What can hang from each mark
k278: k368 k618
k590: k167 k289
k73: k21 k590 k693
k618: k21 k73 k289 k368
k384: k21 k238 k368
k368: k13 k21 k73 k384
k13: k289 k590
k693: k13 k238
k442: k13 k21 k172 k238
k289: k238 k278 k618
k21: k73 k368 k384
k172: k289 k442
k167: k21 k172 k238 k442

Each row was made from one small tree. Brackets hold a mark, then the marks that hang from it, in the order of their numbers. Every link used is in the known rows. Write each row's tree.
Each row is shifted at random along 3 fixed directions that mean nothing.
Known rows
{k618 k21 {k289 k238} {k368 {k73 k693} k384}}: [ -24 -118    5   82  -38 -116   89 -102  227  -38   50 -126  -56   59
   18  -41  -88  -50   27   58 -132  -44  -90  -38  -51   57   -1   20
   20 -158  -31  -35   21 -134 -138   41   33   46  -50 -150    7   25
  -76 -268  -29  -81  -76   58 -132   33   -1   81   79   35   15   41
   71 -105 -118  100  -10]
{k21 {k73 {k590 {k167 k172}}} k368 {k384 k238}}: [  54   39  114   77  -46   14  -30   78 -109   14 -163 -104  271  -89
 -161  205  -56  106  -49   60 -182  107 -142  108    6  -56 -207 -136
  -15  -23   24  284  -76 -122 -238   77  299   11 -136    7   13   58
   52   -4 -102   89 -100  137   43   60   21   73  181  263  -45  229
   26  170  143  196  -23]
{k278 {k618 {k21 {k368 k13 {k73 k693}} {k384 k238}}}}: [ -64  -82  134   52  -64  172  -31   39   87   63  -38 -364  214  206
   46  188   -5   60  -53  -57 -231   38 -224  151   -3   59 -213 -115
  -61  -44  -46   63 -109 -141 -314   -1  200   59  -80  -13   60   28
  -83 -236   59  212  -68   70  -87   62  152   91  199  273  -56  159
  121   94   53  298 -142]
{k73 {k21 {k384 k368}} {k693 {k13 {k590 k289}} k238}}: [  80   83  -18   75  -61  -65   94 -175  -57  -41  306   -6  -64 -279
  -91  -90 -219  146  101  243   98  292 -197 -126  -56 -105  160   85
 -120   33   98    5   36  -49  -36  103 -106   49  -10   69 -120   99
  -17 -275  -53 -232   47   55 -138   93  -95   -3   84  135   76  168
   -8    7  -59   50  -35]
{k172 {k289 k618} {k442 k13 {k21 k368 k384}}}: [ 112  -18  -22  -46   14 -106  -61 -100 -185   64   97   81 -132  -25
   13  -93 -116   38   41  109   89  420  -70 -141  -87 -110  254   46
   55  121  -67  -89  -21   -8  150   62 -176  208   30  136 -141  -56
   -1 -108   11 -157 -301  -89   65   74   92   85  -37   95   66   -3
 -111  -17  104  -90 -100]
{k618 {k21 {k368 k13 k73}} k289}: [ 194   46   11  -91  -81 -261 -108 -130  195  -95  214    8 -316    7
  324  -29  -65  -18   74  208 -119  368  176 -117 -113   43  309  203
  -31 -122 -169 -302    3  -74  263  186 -227  430  159  -63 -213 -199
 -128 -299   -9 -346 -107 -217  -17  203   22  229  -21  145 -156   -9
 -102 -139   42  -96 -171]
{k21 {k73 k693} {k384 k238 {k368 {k13 k289 k590}}}}: [  51   13 -102  -43  -45   70    4  -58   13  -78   57 -173    4  -42
  130   36   31  133  -46   85  -85   49  152   70  -35  -79   13   47
  -25    1  -63  159  -24 -127  -63   73   19  -28   14  -50  -63  -90
   38  -53  -76   13  105   12  -44   23   26  -27  133   73  -39  -32
   45   41   68   82 -143]
{k167 k21 k172 k238}: [ -21  -61   57    4  -58   20  -32  127  -58  -52 -135  -76  114  131
   65  101   93  -29  -27 -204   62 -113   23  -36  -42  144 -130  -40
 -112  -33   56  -36 -104   34  -85   33   21   -5   25    3  116   -1
  -14 -171 -132   72  -39   -8   37  -27  -17 -139   42  131 -119   -6
   18  115   41  148   33]
{k368 k13 k21 k73 k384}: [  76   -1   54  130  146 -146   61 -155   73  -74  131  285 -118 -303
 -219 -151 -361   15   70  286 -110   71 -227   15   58 -120  283  110
    2 -121  -32 -152  -71 -172  253   55  206  -14 -156  206  -13   86
   83 -294  201 -154   51   73  146   93 -300  332 -117   -4  238  265
    1 -144   44 -165  123]
{k13 k289 {k590 k167}}: [   3   80  -66   58  103  104   55   71 -100   26   -4    5  172 -309
 -139  110   60  122  -58   -9  -25 -102  -33  160   26  -88 -234 -103
   90   -1  107  209   24   52   14   12  154 -269  -36   98   38   93
  118  388   52  249  236  133  -22  -40 -122   14  -54 -111  172   43
   -4  -56  -22  -40  161]
{k73 k21 {k590 {k289 k238 k278 k618}} {k693 k13}}: [  -1  102   38   75  -61 -110  102 -150   -6  -56  321  126  -78 -160
  -95 -129 -161  138   64  188  240  223 -269  -91 -127 -139  248  140
 -141  -19  129 -144  107    5   27  -17 -263   88    6  -19 -136  -11
 -216  -62   37 -298  -42   56  -37   63  -69   51  -83   68   74  178
  -32  -28 -106   -7  -19]
{k368 {k73 k21 k693} k384}: [ 134  150   92   24 -124 -233 -170 -189  157  -79  126 -196 -114  148
  253  -24  -18   24  -20   84  -12  333 -178 -121 -264   26  280   53
  -32 -131   -5 -180  -45 -124    6  161 -154  420  123  -30  -30 -154
 -200 -304  -85 -285  -77   -7  -39  162  161  122   59  245  -81   -6
 -121    0   83  227 -238]
{k167 {k172 {k442 k13 k21}} k238}: [  15 -135   -5   16   25   26   12  164 -168   19  -44  137   65   36
   -4   57  -11   19  -14  -87   91 -158  -20    0  -39   26  -22  -18
  -94   75   22  -30  -20   89  -13  -32   57  -94  -32  127  117   37
   51 -159  -67   37  -78  -11  173  -18 -119 -105  -63   61  -13   88
   25   99   36 -128  141]
{k278 {k368 k13 {k384 k21}} {k618 k289}}: [ -27   -2  -44  -34   18  146   59   57   74   41   27  -54 -153  -17
    2  -71   50 -108   38   15  -20   23  100  -59   90   75    7  -86
   37  108  -38  -40   44  -54   46  126  -82   -9   65  -29  -52  109
   34   29   26  121  140  -18  -41   22   79  -25  -40 -139   48  -82
   42  -51    4    2  -19]
{k278 {k618 k21 {k368 k384}}}: [ -95    8   31   67   71  108   97    4   27   92  -76  -65   -2 -114
 -195 -122  -81 -107   77  -33   55  -74 -130  -48  121   27 -120  -79
   65   64   56  -20   34  -24  -94   24   45  -88  -99  -29   15  212
   63   46   28  124  -13   36  -75  -38   25    8  -35 -119   87  -44
   34  -34 -101   82  132]
{k289 k238 k278 {k618 k21 k73}}: [-157  -71    9   -5  140  -62  142  -87   68   71  -15  202  -37  -55
 -206 -144 -146  -73   93   68  146 -166 -165  -13  146  -22    9   48
   24  -93   58 -148   87   88   57 -159  -14 -117 -136  -52  -11   75
   27   85  182  -74 -130   49    4  -84 -100   75 -118 -206   69   25
    1 -129 -134 -144  161]
{k618 {k21 {k384 k238}} k73}: [-124  -73  -29   15   97   84   62    1   28   85 -153   -7   23  174
   -6  -25   59 -152  -10  -69  -78 -287    3  -20  120  129 -191  -76
   71    5    8   52   24   79  -83  -88   82 -135    5  -64  172   81
  159   21   44  100   14    8  -29  -66  -17 -122   83  -91  -42 -150
   38  -39  -76  -94   81]
{k13 {k289 {k618 {k21 {k73 k693}}}}}: [ -39   25  -81   -1   83 -136  -11 -101   60  -43  178   59  -36  -51
    7 -109  -86  126  114   61  204  134  -45  -22   -9  -62   16  105
  106 -104   45  -35   39   16   78  -85 -127  -60  -65   52  -73   72
   66  110  164 -116  -85  119 -102  -32  -68  117 -115  -29  167  -85
  -55 -131  -85  -22   94]
{k693 {k13 {k289 k238 k278 {k618 k73}} {k590 k167}}}: [-125  -82  -88   -9  197   78  216   32  -98   78   37  276  115 -456
 -406    0 -121  162    4  185   61 -229 -153  205  191 -204 -123  -40
   32 -114   78  201  113   47   57 -169  218 -456 -223   83   -3  138
  152  361  281  156  132  169   64 -123 -265  107 -110 -322  228  217
   58 -117  -94 -242  258]
{k21 k73 k368 k384}: [  83   65   19   13  112 -194   34 -115   -3   -2    7  256  -22 -290
 -212 -177 -345  -50  162  250   77  251 -125  -36   13 -146  148  106
   88  -71  -26    9  -85  -76  119  -46  155   84 -192  124  -97  122
  179   15  161 -194 -211   63   56    5 -154  267   -5   58  163  135
  -62  -66   78  -83   66]
{k442 {k21 {k73 k693} k368} {k172 k289} k238}: [  -7 -143   44  124  -18  -55 -134   76  -32  -31 -203 -113  373  136
 -113  239 -130   55  -82 -139 -179   37 -148  277 -196  -90 -269 -127
   -7  -32    9  283 -174  -20 -275 -170  379 -154 -232  146  124   64
   52  -97   35  192 -118  188  -68  -33  -80  164   78  311  168  258
  148  131   52  276   70]
{k590 {k289 k278 k618}}: [ -55   53   38  -74   -8   47  -73    3  -65   10 -102  -21   99   15
 -101   19   92   -5  -79 -126  126   -2   41  103  -46   -8 -111  -40
  107   -1    2    9    3  136  -21  -80  -60  -42   26   18   67  -17
 -100  335  175  102  -35   20  -55  -11  143   29  -45  -81   59 -105
  -26  -40  -18   89 -105]
{k167 k21 {k172 k289} k238 k442}: [ 213  -72   37  -78 -164 -239 -113  -82  -27 -137  185  -32 -149   60
  211  -28  -31   78   75  -12  227  327   17 -205 -139  106  224  157
 -158  -82   18 -289 -112  -46  114  146 -250  294   93   70 -120 -123
  -58 -442 -146 -256 -283 -114    7   97   24    1   -9  239 -111   -1
  -80  136  133  145  -76]
{k167 {k172 {k442 {k21 k368}}} k238}: [ -68  -86   -2   22  -91  218 -147  315 -120   -2 -305 -226  245  353
  175  296  301  -56 -158 -412 -138 -243  154   15   58  154 -332 -184
  -26  144  -47  134 -122   87 -203   -7   76   -7  114  -22  143  -77
  -61   10 -281  331   45  -57   79  -82  234 -293  126   87 -221 -110
   26  214  115  154  -38]
{k384 k238 {k368 {k13 k289} {k73 k21}}}: [ 118   53   46  -74 -186 -139  -86  -54   78  -51  150 -182 -168  107
  315   97  134  104  -11   44 -184  112  232  -12  -34   67  174   87
 -109  -10  -73 -120  -20  -90   39  129 -145  276  188  -89 -181 -191
 -137 -160 -185 -132   -8 -161 -114   82  150   37   94  104 -259  -10
  -45   28   15   58 -194]
{k693 {k13 {k289 {k618 k73}}} k238}: [  46  -44   16 -175  -35  -27  -60    1  -79   28   67    8   50  -65
  -26   48   61  105   57   28   43   57    8  110  -48    9 -150  -11
   -6 -207  -12   63    9   33 -107 -114  108  -68   36   91   65   39
   10   47  218   99 -100   54 -144   16    6  119  106    8  -94   53
  -14   11   53  151 -103]
{k167 k238 {k442 k13}}: [ -22 -133   22   22   53  151  109  199  -43   17  -42  121  170  -22
  -80  -20   40   30  -20 -121   85 -374  -61   95    0   42 -104  -13
   -1   16   47   81   -9   76  -70 -213  220 -268  -89  136  187  133
  123  164  130  192   30   85  123 -121 -157 -135  -43  -95   57    8
   53   70   10 -143  171]
{k693 {k13 {k289 {k618 {k368 k21 k384}}} k590} k238}: [-104  -24 -114   -8   43  304   97   57 -142   14  -67  -28    9 -118
 -112    4  183   59  -58  -98  -91 -166  139  -48  178  -18 -144 -140
    4   74    1  229   64  -37  -18   52   15 -298   47  -21   65   26
   29   76 -103  236  299    8    0  -92  -20 -232   59 -221    4 -111
   44    3  -50   55   37]
{k13 {k289 k238 k278 {k618 {k73 k21}}}}: [-180  -62  -31  -20   70  -68   88   16   14   21  -20  133    7  -27
 -112  -47   16   26   24  -12  111 -181   16   26   65  -30  -37   -3
   29 -102   71   25   55   85   20 -170  -16 -194  -74  -53   20   54
   38  289  118   68  -58   79   -6 -137   -3   22  -68 -223   52   29
  -14  -88 -112  -53  137]
{k442 {k21 {k73 k590 {k693 k238}} k384} k172}: [  45  112  -20   62  -53  -52 -121  -95  -72  -51  -70  -30   89  194
  134   25    3  -36  -29   30   36  244 -153  -80 -239  -11   18  -33
  -75  -13   51   70   -6  -18 -101   50  -39  111   17  -12  135  -81
  -13 -194 -146 -145  -44   45   38   89    8  -56   90  257  -19  -19
   -9  138   79  153  -98]
{k618 {k73 k21} {k289 k238 k278}}: [-187  -61 -115  -28   75    3   61   98  122   -7 -108  138 -103  180
  117  -50  169 -216  -54  -84  -13 -400  253  -53   57   94   -9   -7
   77  -22  -12  -13  125  214  104 -131 -110 -134   78 -216  125  -28
   38  309   29    3  119  -65   60 -145   10 -188  -75 -326  -62 -207
  -27 -128 -173 -275  128]
{k368 {k13 k289 {k590 k167}} {k21 k73} k384}: [ 115   32  -45   50   63  -55   32  -74  -40  -91  136  124  -87 -353
  -58   48 -137  213  -66  281 -120  251  -15   27  -14 -159  213   27
   19 -102  -51   48  -31 -173  250  235   64  -38  -72  161  -90  -62
   90  -84   49 -111  164   54  123  147 -187  225  -74   24  180  155
  -25  -93   90  -78   71]
{k278 {k368 {k13 {k590 k289}} {k73 k693}} {k618 k21}}: [ -78  -28  -17  148   25  177   48  132  163    2   80 -205   71  -93
  -43   92  -15   73    2  -23  -14 -100 -117  169  109  -30 -217   -4
   31  -65   -7  101  -21 -100  -47  -44  137 -263  -83   52   11  121
   93   45  117  315  374  123  -46  -16  -53   -5    3 -109  189  133
  166  -51  -52   27  137]
{k618 k21 k73 k289 k368}: [  31 -102   28   14  -33 -161  -53   50  168  -15  -38 -193 -100   24
  100   39  -18  -49   58  -16  -28  -46  115   15  -45  122  -90   75
   74 -173  -60  -81   45   21  -79   30    2   66   29 -106   23   54
   27  -54   19   22 -106  -31 -184   83   45  111   56  -21 -131  -66
  -19 -107  -91   80   39]
{k172 {k289 {k278 {k368 k13} {k618 {k21 k73}}}} k442}: [ -57 -136  -46   37   92   73   29   97   73   36  127   95  -37 -114
 -122  -56 -175  -51   48   50   68  -12  -23   79  173 -106   12   35
   47   87  -59 -123   19   20   96 -105   -3 -125 -145   82  -66  141
  141  104  144  114  -30   28   22  -73    1  155 -131 -180  182  119
   55  -29  -12 -157  162]
{k167 k172 k238 k442}: [ 172   17   52  -98  -77 -166  -47  -47  -14  -83  103   99  -49  -50
   58  -72  -75   43  119   40  245  146  -37 -110  -62   56  108  119
 -118  -83   38 -205  -50  -21   19   55  -67  202   21   65  -62  -39
  -49 -228  -45 -178 -216  -45   72   59  -20   20  -30  170  -86   43
  -71  131  127   77  -44]
{k167 k238 {k442 k13 {k172 k289}}}: [ 133 -101   -8  -76  -85  -13  -72  104 -100  -33  -58  -35  106  155
  139   95  118   75  -87 -117   69  -17   68   70 -231   61  -69  -61
  -65   -8   -1   30  -47   37  -99  -70   57   -8   44   85  148  -41
  -10  -65   -9   71 -123  -32   46   -2   20  -52   15  147  -61   11
   43  171  122   68  -92]
{k167 {k21 k73} {k442 k13}}: [ 203   17    9 -104 -102 -192 -129  -40   10  -41  181   57 -307   83
  322 -117   20   62   57   79  306  304   65 -241 -179   58  532  264
  -15  -55  -73 -278    4   26  330   93 -320  355  123   74 -105 -204
   15 -157  -45 -451 -158 -185  112  124  -19  -33  -92   21 -145 -246
 -169   -2  117 -189  -73]
{k21 k73 {k368 k13} {k384 k238}}: [  74  112  -80 -141  106  -94   95 -173   41  -30  106  406 -246 -157
   16 -306 -197 -175  151  321  -39  122  197 -148  149 -108  349  196
   23  105 -127 -100   24  -43  312   -4  -64  158  -29  -43 -180  -98
  136  -42   92 -366 -108 -174  172  -37 -174   56  -44  -62   15  -65
  -69  -91   16 -419   -8]
{k384 {k21 {k73 {k590 k289} k693} k368} k238}: [  46   28  -36  175   37  -79   93  -81   56  -82  226   88  -41 -211
 -126  -85 -220  127  136  161   14   33 -106  -16  113 -101   62  130
    2   80   90   54   -2  -72  104  -76    1  -89 -124   68 -208  134
  139  -28   20 -163   32  145 -109  -30 -241   72  -13  -12  173  119
   49  -43 -104  -90  210]
{k278 k368 {k618 k21}}: [ -43   74   50  -31  -46  140  -27  113   51  155  -67 -226   -9  155
   85   55  155 -131   38 -170  117   34   -9  -31   70  126 -195  -85
   30   54   27  -66   16   46 -125   41 -118  106   94  -86  -41   52
  -41  146  -89  153   81  -46 -131  -16  205 -126   -5  -21  -99 -152
    7   42  -20  151  -33]
{k167 {k172 {k289 k278 k618}} k442}: [  59    4    2  -72   20 -103 -138  -73  -70  -61   57   39   28  -80
 -122  -80  -76   80   31  -41  267  155  -56    3  -36  -65   62   48
   37  -19   42 -116   -4   76   67  -38  -93   29  -46   83  -20   17
  -56   66  115  -26 -205   33   48    5   74  114 -135   -5  106    3
  -90   48  104   78  -51]
{k590 {k289 {k618 {k21 k368}}}}: [ -59   27   50   22  -53   69  -61   74  -29   26  -90 -199  115   99
  -15  122  117   57  -31 -187  -14   74   20   14   34   73 -241  -84
  114   17   -9   67  -53   52  -97  -22  -29    8   63   17  -18   38
  -71  170   35  166  -17   18 -159    7  178  -22   57   32  -23  -98
    2  -30  -18  172  -64]
{k442 {k172 {k289 {k618 k73}}} k238}: [  62  -11  -13 -141   31 -191  -93 -137  -23   -3 -116  143    2   77
  -39  -44  -40  -55   60   40   50   73   28   89  -97  -37  -77  -27
   26 -103   -4   -3   12   29  -26 -114   99  -17  -29   28   36  -42
   26    6  156    3 -204   -2  -24  -14    3  114   -9   40   29   38
   -1   23   34   71  -68]
{k442 {k13 k289} {k21 {k384 {k368 k73}}}}: [ -12  -73  -12  -27 -114   83 -166  178 -104   96 -264 -322   70  323
  255  268  334   57 -240 -247 -166  -53  211  103 -170  106  -94 -104
   89   -4 -134  262  -85    1 -102   30   34    5  118    2  148 -114
   20  113 -155  205  125  -76    3   34  234 -138  137    9 -156 -201
   20   53   87   95 -187]
{k289 {k278 {k368 k21}} k618}: [ -48   63  108  -51  -81  113 -130   87   11   90 -165 -250   31  233
   65  142  195  -49 -115 -217   58   75   54   19   29   70  -35  -68
   22   35  -34  -62   -7   29  -89   77 -169  200  104 -106  -34 -145
 -226  162 -134   91   49  -54  -48   23  306  -96  -22   20 -148 -152
  -54   49   48  229 -204]
{k618 {k21 {k368 k13 k384}}}: [ -69   72  -79   38  113  131   57    8   78  -25  -12  120  -71  -44
    0 -140  -19 -144  -29   10 -171 -114   92 -110  114   -6   73    5
   69  165  -57   -7   20   -2  171   31   -7  -19   32  -26   12   29
   45   12   -9  -17  180  -79  116  -42  -75  -49  -77 -123   35 -114
  -13 -112  -10 -244   46]

Write each row's tree
[-177  -96 -107  141  184  260    4  335 -144   45 -204  127  203   52
 -145   20  123  -33  -82 -301   97 -568   30   71  124   40 -180  -73
  130  165   62  255   26  227   51 -224  227 -501  -95  148  320  207
  255  321   59  329  303   88  256 -188 -218 -300 -176 -296  174 -155
   51   14  -26 -370  360]  {k167 k172 {k442 k13 k21}}
[ -90   -1   41  -51  -55   56   68   18   -9   84  -52   25  -51   93
  -96   31   80  -64  -38  -81  107   24   85  -25  143   21   -5   -3
   27   26  -19  -39    7   24    6    2 -174   42   31 -101 -118  -99
 -145  175  -38   -6   44  -46  -52  -49  142 -106  -57 -113   -2  -63
   37  -35  -69   19  -72]  {k590 {k289 k238 {k278 {k368 k21}} k618}}
[ -10  -61  -17  -40   23 -127  119 -139   60   16  126  167 -141  -46
  -22  -94 -117  -99   57  103  111   67  -14  -86  -75   29  102   64
  -57  -56   42 -251   83  114   79   41 -219  112    7 -101  -68   -7
 -108  -74   26 -258 -165  -55  -73   50  -80  108 -116   14   14   15
  -14 -126 -131  -73   35]  {k618 k21 {k289 k238 k278}}
[ -56  -62    8  -44   -7   78  151   11   15   64 -105  -21   -7  -84
 -170  -88  -10 -150   75    9   13  -83    3   -3   41   37 -164 -112
   51  -53    7   42   28  -40 -181   20  102  -82  -54 -120   10  141
  -13   94   69  146  -96   28 -105  -47   69    6   51 -105   29   -1
   77  -18  -75  149   16]  {k278 {k618 {k289 k238} {k368 k384}}}
[  14   95   45 -115 -106   42 -199  120  -90   14 -166 -174  170  121
   73  257  248   20 -238 -186  -20   17  189  134 -114   60 -161 -104
   82   33  -36  106    3  160  -81   99  -71   97  104  -67  116 -148
 -159  274  -28   69   57  -59    0   78  234  -51   -8   57  -96 -120
  -41   50   43   85 -199]  {k590 {k167 k172} {k289 k278}}
[ -15  -69  -58   -2   43   76   25  -31   16  -50   13   96  -85   34
   43   25   81   10 -103   29 -280 -176  174   50  102   25   37  -30
   11  -21  -86   58  -53 -104  141   45   95 -123   42   40   60  -70
   55  -99   29   61  205  -26   82  -13 -100   26    2  -77   43   -8
   65  -67   11 -114    1]  {k368 {k13 k289} k21 k73 {k384 k238}}
[ -11   22   48   -6  -10  111  -10  -38  -91   76 -127  -89   28  217
   57   68  109  -94  -70 -102  -75  -28    7  -52   22  113  -64 -105
   -5   63    7  -17  -48   27  -89   92  -34  108  103  -39   87  -70
  -56  -76 -103   10   -1  -51  -27   35   92 -125   85  125  -96 -133
  -10   51   13  101 -114]  {k368 {k21 {k384 k238}}}
[ 103  -33   45  -73  -38    1    8   -6 -132   26  152   51  146 -217
 -129   70  -71  107   48   39    9   94 -100  143 -138  -31 -159  -34
  -88 -117   68   59  -47   35 -151  -65  174  -70  -18  174   77  128
   -5  -44  139   75  -73   98 -168   43 -133  193   83  168    8  219
   35   42   46  187  -39]  {k693 {k13 k289} k238}
[  69   46   28  112   19   30   66    1   41  -63  100   58  -46 -127
    0  -30 -117   55   85  114 -149  -20  -26  -12  103  -54  133   73
  -93  120    6  -43  -10  -96  128    2   59   30  -32   28 -151   12
   68 -111  -78  -90   49    3   30   19 -183   69   33   17  -46  120
   16   27   26  -94  106]  {k384 {k21 {k73 k590} {k368 k13}} k238}
[ -26   98   61    6  -27 -153   99  -85  162  -67  120  121 -250 -109
   53 -222 -103  -50  110  205   71    6   10 -142   40  -85  389  234
 -124  -22  -11 -256  166  -70  154   18 -207  169   16 -223 -173 -152
 -135  -29  -81 -247  -77 -139  119   22   -1   16  -64 -162 -169   66
  -93  -60  -91 -168   20]  {k289 k238 k278 {k618 {k73 k21 k590} {k368 k13}}}
[  31  110  -32  -82   26   72   65  -48   30    9   59   89 -111  -48
   40 -132   22 -124   57   49  -89 -191  187  -12  182    2   95   92
  -12  184  -28 -106   74   52   92   -4  -43   58   94  -98 -120  -47
  -27   62  -28  -88   89 -145  -20  -57  -47 -102  -52 -126 -114 -139
  -21  -31  -62 -250  -38]  {k384 k238 {k368 k13}}
[  97   70  -81  121   65 -182   20 -110   51  -90  341   92 -113 -346
    1  -70 -203  216  111  235  119  159 -182    4 -105 -162  198  147
  -78 -142   91  -30   17  -72  182    4  -33  -58  -40  145  -91   67
   67 -130   54 -163  177  103   -1   41 -274  174  -76   18  182  221
  -41  -98  -36  -86  150]  {k368 {k73 k21 {k693 {k13 k289 k590}}}}
[  66   92   83   17   12 -179  103 -228  -44   33  152  155 -108 -122
  -84 -180 -225  -51  156  214   94  229 -190 -160  -45  -12  199   43
  -97   36  113 -187    4  -12   16   85  -98  199  -10   24  -86   54
   -3 -207  -21 -282 -243   -7  -42   65  -82   97   13  190   33  113
  -74  -10  -40    2   14]  {k73 {k21 {k384 k238}}}
[  34   30   65  -50 -104   -6  -70    8  111  -49  -39 -152  -95  157
  206   34   85  -59  -63   36 -281   11  131  -66  -20   75  123  -14
  -58   11 -103  -22  -38  -92  -22  102   22  232  127 -110  -20 -143
  -85 -205  -99  -57   -9 -119   20   64  135   -7  151  105 -258  -14
  -27   37   89   64 -167]  {k618 {k73 {k21 {k368 k13 {k384 k238}}}}}
[ 164  166   12   -7  -51 -146    6 -185   77  -13  127   62 -248  -83
  104 -135  -18  -55  121  175  -20   46   26  -95  100  -19  201  161
  -57   29   13 -170   71  -79  157   63 -135  233  113 -113 -259  -97
  -43  -67 -160 -268   34 -117  -40   25  -25  -28   -6  -62 -147  -64
  -76    8  -24 -111  -58]  {k384 k238 {k368 {k73 k590}}}
[-126  -68   14  -38   32   -6    1   37  -52   43 -119   -2  185  115
 -105  140   57   38  -99  -87  -21  -30  -25   81   67  -23 -150 -139
   62  -26    4   55   30   98  -64  -46   -4  -93 -105  -82   38  -37
  -48  127   50   19 -135   54   18  -57   77   21  -55  -31   49   20
   14    9  -55   -1   37]  {k590 {k167 {k172 {k289 k238 k278 {k618 {k21 k73}}}}}}
[-113  164  -80   97   69   28   16  -26   62    9    7  -50  -23   90
   64 -144   23 -108   14  -50   51 -121    3 -152   79    6   80   32
  102  193   70   37   75   69    0  -15 -140   30   51 -113    0   76
   25  174 -117  -72  138    7  -16 -104   87 -230  -50 -120   34 -237
  -97  -54 -115 -158   17]  {k73 {k21 {k384 k368}} k693}
[ 124   64   71  -51  -51 -136  -18 -136   58   38   38  -29 -100  -37
   16  -32  -50  -34   94   94  -63   11   -4   27   99   18   74   76
  -20  -25  -16 -127  -13  -47   13    9   26  194   30  -44 -176  -44
  -45  -91  -36 -154  -87  -65 -124   12   19   74   43   12 -119   -6
  -30    9  -12    4  -88]  {k384 k238 {k368 k73}}
[ -40    0 -158  -82   94   57   58  -23 -228   54 -104  271  -50  -36
  -19  -33  113   60  -19  -14  148  -25  143    9 -110  -89    6  -60
  -58  113   62  159  102  101  150  -24  -76 -273   -4   72   33  -80
   87  145  -53   27  134  -56  180  -56 -191 -181 -159  -91  126  -64
   41   -3  -45 -181  133]  {k442 {k13 {k289 k618} k590} k21 k172 k238}
[ -26 -133  -22   82   86   30  -14   32  -17  -53  -86  277   52  -58
 -170   -7 -173  -55  -22   30 -251 -157  -53   31  125  -88   71  -17
  -30  101  -92   86  -88  -98   99  -32  307 -144 -154  172   60   19
  113 -249  -19   88   45   12  295  -32 -156   56  -17  -17  134  226
   68   31  112 -194  135]  {k167 {k172 {k442 {k21 {k368 k13 k73 k384}} k238}}}
[ -70  -21  -35  -47   52   48   29  -66  -61   11 -268   89  132   36
 -223  -93   12 -129  -23 -101  -95 -139   69   70    7  -51 -194 -175
   67  117   11  199   24  -24 -165  -95  189 -211  -92  -41  117   59
   24  111   14  206  -80   35    4 -129   43  -52   20  -67  117  -17
   77   50  -32  100  -22]  {k442 {k172 {k289 {k618 {k368 k384}}}} k238}
[-306 -143   42  117  128  379  243  263   54  161 -144   11  270  -37
 -333   53  -28 -140  -34 -179  -46 -485 -152  210  250    1 -357 -161
  -18  107   72  112   20   68 -220 -216  272 -426 -216  -35  145  259
   70  284  116  453  209  134   17 -201  -76  -73  -69 -226  145  169
  215    0 -126  -62  256]  {k289 k238 {k278 {k368 k13} {k618 k21}}}
[  40  273  -94   35  -86  -65  -85 -114   52  -95  144  -48 -211  198
  360 -135  184  -81  -44    9  134  207  120 -283 -186   41  228  118
   44  114   30  -62   92   41  146  140 -452  256  287 -151  -18 -170
  -95   86 -197 -260  168 -120   34   71  165 -267   -2   21  -63 -311
 -145  -32  -46  -89 -162]  {k73 {k21 k384} {k590 k289} k693}
